Rows, each with its class:
[ 11.1 -13.2   1.0  23.1   8.1   2.2 -21.6 -42.0   8.7  -5.5   4.6  11.7
   9.6   2.3   4.0   3.1 -22.7  -0.5  -1.5   2.1   7.1  -7.4   3.4 -13.0
   4.4  -2.7  -3.1  -7.1   2.7  17.2 -11.7  -3.8 -15.3   4.8  23.8   0.1
 -13.0  15.6 -15.6  -8.0 -10.6 -51.6  13.8]  C
[ -2.0 -13.9  -8.5  42.9   3.2  15.9  24.3 -49.7  17.1   8.8  -0.2  -0.8
  -7.5  33.3  12.9 -14.3   6.5   2.4  -0.3   5.9  14.1  -4.6   2.0   0.1
  -2.8  18.1   9.8  -1.6   4.2  11.0 -39.2   6.4  32.6  -9.1  18.2  -0.9
  -3.0   2.3   7.4  -3.9  -4.7  -2.9   5.5]  J
[  3.3  14.3  11.7  24.1  -1.9   1.3  -1.2 -14.8  15.1  -3.9   3.7  -4.9
  -2.0  -5.1  -8.0  -1.3   8.1  -0.5  -0.3   8.5  10.7  -6.1  -1.7  -0.9
   5.2   7.7  -9.5   7.2   5.0  35.4   8.6   5.0 -10.7  -1.7   2.0 -12.2
  20.5   0.8  -5.5  -2.1  -4.7  -6.3   2.0]  A
[ -5.7  -7.0  -8.8   3.6  -4.6   6.0  -1.6 -46.5   5.1 -10.1  -6.7   6.1
  -1.5   5.4   2.5  -1.2  -4.6  -0.5  -2.0   0.2  -3.0   2.0   0.1  -2.9
   3.3   2.6  -1.8   3.3   3.3  -5.9 -12.1  -3.3  10.3  -5.7   4.8   1.3
   1.2   5.1  19.8  -1.2   3.7   5.2   0.8]  A
[  7.9   2.9  10.6  40.5  -3.6   3.9 -14.9  19.9  12.1  -6.1  23.0   1.5
   3.4   1.7   2.8 -15.2  -8.9  -0.8   6.0  10.9  13.6 -12.6   5.5   5.6
   5.3   2.0  -9.6   1.5   5.6  19.2  -8.8   8.1 -11.4   7.8  19.2  -1.3
   2.8   5.2 -10.0  -7.4 -14.2 -44.2  11.5]  C
[  7.8  -7.8   0.0  29.4   9.4  -5.9 -21.5 -18.6   4.5  -2.5   6.7   3.0
   5.7  -1.4  -1.9  -5.6  -9.2   0.4   3.4   2.6  11.5  -9.7   3.0 -15.5
   2.2   1.0  -5.6  -2.9   2.6  18.2  -2.6   1.2 -10.4   4.0  16.6   0.2
  -7.5  18.6 -25.7  -6.2  -0.6 -34.0  13.0]  C
[  6.1  -2.7  -5.9  -4.0   3.2  -0.7  -7.9 -42.2   3.3  -2.5 -10.5   6.0
   4.9  -7.7  -1.6  10.0  -3.3  -4.8  -5.1   0.9  -3.4   8.8  -3.8 -10.2
   3.3   0.8  -6.1   2.1   1.0   7.2  -6.1  -8.4  -1.2  -1.2   2.5  -1.5
  -7.7   5.0  11.0   1.0   1.5  -0.3  -1.1]  A
[  2.6   3.1   0.7  13.6  -0.9   5.1  -7.3 -19.9   6.7 -12.4  -0.9   2.1
  -1.0  -7.0  -0.5  -5.4  -1.6  -1.0  -0.9   5.6   4.4  -4.0  -0.9   2.0
   6.0   2.5  -8.9   3.7   7.9  12.5  -4.2  -0.9   2.1   4.2   5.8  -0.4
  13.0   4.3   7.5  -2.7  -4.1  -4.9   3.8]  N
[  4.9   4.0  -1.0  26.7   8.1  -1.8  -7.2 -54.1   6.8 -13.7   1.3   0.3
  -0.7  -6.0  -0.9  -8.6   4.9  -3.0   3.8  -2.6   4.5 -12.7   2.4   1.5
   4.5   1.0  -5.9  -0.6   1.6  22.8   3.2   6.8   3.6   7.1   9.8 -10.5
   8.3   5.9 -21.6  -1.9  -3.9  -8.5   8.8]  G
[  9.4  -6.0   0.9  23.0   9.4  -4.6 -15.5  -2.9   2.8   4.4   6.7   1.9
   6.4  -0.1  -1.4  -5.7  -9.2  -0.3   3.0   2.7  10.3  -9.0   4.5 -12.4
  -1.4   5.0  -3.3  -5.1   0.2  12.2  -1.6   4.6  -7.3   7.7  16.6   4.1
  -6.0  13.6 -22.9  -5.0  -8.0 -30.9  12.4]  C
[  4.2 -14.0  -3.1   6.3   4.9   8.3   3.4 -60.6   7.8   3.5 -12.9   8.1
   3.3   9.6   5.5   4.0  -7.0  -1.7  -5.4   5.6  -0.3   4.0  -5.4  -5.8
   5.7   1.2   5.4  -3.3   0.7   3.3 -19.4  -7.4   7.7  -4.4   5.6  -1.8
   0.1   7.3  17.1  -2.9  -0.6  -2.0   4.2]  A
[  4.5  -1.5   3.9   6.7  -2.4   6.7  -3.8 -29.5   5.6  -7.7   4.7   5.5
   3.4  -7.9   2.5  -3.8  -8.5  -1.9  -3.0   4.6   2.7   1.6  -6.7   5.3
   2.4   0.7  -4.4  -0.7   7.7   8.0  -5.9  -1.8  -0.4   2.0   6.0  -2.3
  10.4   4.2  16.4  -3.0  -2.9 -12.6   6.8]  N
[  8.9   2.6  -9.6  25.7  14.7   2.3   2.9 -61.6   5.8   4.2  -5.7   5.3
   0.0   2.9   4.5   6.5   3.5   0.1  -0.7  -0.6   0.9   0.3   0.4  -3.9
   2.1   6.9  -2.8  -1.3  -8.7  20.4 -12.2  -1.3   8.5  -7.6   9.1  -6.7
  -1.9   1.3 -15.4   4.1  -0.8  -1.0   2.6]  G
[  3.5 -14.8   1.3  25.0   4.9  -3.3 -19.1  17.0   0.8  -5.5   4.1   8.7
   5.4   4.1   5.1 -12.6 -12.4   3.0   7.9  11.3   3.9 -13.3   5.2  -3.6
   8.2  -2.3   1.9  -1.1   7.6  -7.8 -10.8  -3.8   1.2   8.9  11.3   5.4
   0.9  13.0  -3.4 -10.1 -12.4 -23.6  13.3]  C
[ -2.7 -14.4  -3.8  -5.7  -8.9  -2.4 -23.7 -51.8   5.3 -17.1  -2.0  10.9
   0.2  -5.1  -3.1  -5.9 -17.2  -0.6  -3.4   6.4  -0.3  -8.5  -1.2  -3.0
   5.0  -4.3  -1.8  -2.4  14.1  -8.1  -2.5  -3.4  -7.2   6.8  10.3   0.7
   8.7  12.7  18.0  -9.0  -3.0 -12.8   8.6]  G
[  8.7  -5.5   7.4  29.9   6.9  -1.7  -8.7 -20.9   8.6  -8.9  12.6  -0.1
   5.0   4.5   1.0  -4.5  -7.7  -0.6   0.2  -3.4   8.6 -16.9   5.0  -1.3
   0.1  -2.4   1.0  -4.6   6.8  30.9   1.9   2.3  -7.0  11.7  18.6  -2.3
  -5.2   9.2 -21.0  -5.1  -9.6 -45.7   9.5]  C
[  8.1  -7.9  -4.5  48.6   2.7   7.2 -29.9  -7.9   9.8 -16.6   3.3  18.2
   6.9   1.1  11.8  -8.1 -21.7   1.2   4.5  24.1  12.2  -6.9   3.1  -2.4
  14.8   1.1 -11.0  -4.0   8.6   0.3 -21.6  -7.0   2.4   9.4  24.8   5.3
  -8.1  19.6  -1.0  -6.1 -13.6 -39.0  20.1]  C
[ -1.5  -4.2  -3.4  18.5   1.3   7.5   8.2 -33.7   8.3   2.2  -4.1   1.3
  -2.3  10.5   5.4  -2.9  -0.6  -0.7  -1.5  12.7   4.4   0.2  -2.2   2.3
   4.0   6.2   0.4  -0.2   4.2  10.3 -13.9  -1.9  11.2  -4.0   4.8  -5.1
   5.0   2.9  10.5   0.7  -1.9   4.5   3.4]  A
[ 13.7  -7.9   0.3  47.8  12.8   3.3 -17.4  16.7   1.5  -2.8   5.7  11.1
   7.9   0.4   7.5 -14.5 -13.9   1.3   9.6  25.7  15.2  -8.5   2.5  -1.2
  12.9   3.7  -3.4  -2.3   4.1   6.8 -14.8  -2.2   1.3   6.6  18.1   3.4
   4.9  18.6 -11.1  -2.2 -13.0 -34.2  19.5]  C
[ -7.3 -15.3 -27.7   8.5   0.9   0.6  -3.6 -61.6  24.1 -21.5 -16.4   3.3
  -7.3  17.7   8.9   5.4   3.1  -6.9 -15.1 -29.9  -8.1  -5.7  -0.9 -13.0
  -1.1   4.3   2.6   0.5   8.4   9.6 -27.7  10.2  25.9  -6.9  21.0  -6.5
  -8.6   2.7  12.1  -8.7   3.9   5.0  -4.8]  J
[ -3.6 -12.4 -23.0  13.1   5.4   9.6  13.4 -39.7   5.6  16.8  -7.0  -1.7
  -0.3  19.2  12.2  -5.2   5.6   2.8  -3.9  -7.0   4.3  11.7  -0.9 -13.2
  -2.6  14.7   1.5  -4.6  -7.2 -10.2 -38.2  -2.2  32.1 -13.7  11.5  12.3
 -15.6   6.5   2.2   0.2   0.0   3.3  -1.8]  J
[  5.8   6.7  -4.6  12.1   6.7   4.1   0.5 -13.7   3.5  -0.3  -6.2   1.1
   3.4  -8.4   0.2  -1.3   5.7  -0.4   0.7   4.4  -1.3   1.9  -2.2  -0.6
   4.5   4.2  -7.9   3.9   1.2  15.9  -1.1  -3.9   7.0   3.0  -2.5  -4.7
   7.9   3.5   2.0   0.1  -2.1   6.7   3.3]  A
[  5.8  -9.5  -1.3  46.8   5.3   0.1 -23.7 -19.7  13.6  -9.0   5.4   9.7
   3.2   6.9  -2.7 -11.7  -5.3   0.5   7.0  18.8  14.3 -17.5   3.9 -13.7
  12.1   6.0  -8.5   1.4  13.0  14.7 -10.3   6.2  -5.8   9.9  17.3   0.6
   7.6  19.1  -7.8  -7.7 -12.8 -24.3  16.4]  C
[-10.5 -20.9 -15.1  16.3  -3.8   7.7  15.8 -61.6  14.4   5.9  -4.2  -0.2
  -3.1  40.3  14.6  -2.1  -0.8   3.0  -7.8  -8.8   4.1   0.1   0.8 -11.1
  -7.2  13.0  11.9  -5.5  -0.8  -6.3 -36.6   4.8  25.9 -15.3  16.9   6.2
 -18.2   5.9   8.3  -2.5   0.5  -0.4  -0.3]  J
[ 12.4  -2.9 -17.6   3.4   9.6  10.5  19.1 -61.6   5.3  12.2   5.5 -12.8
   0.0  -0.6   5.2 -20.0   7.1  -0.3  -7.6 -22.8   8.6   6.2  -0.3  -0.3
  -7.2   8.7  -7.3  -0.5   2.9  19.9 -25.6  -1.8  28.2  -8.1  11.4   8.7
   4.4  11.1   6.1  -3.3   0.2 -16.2  -6.3]  J
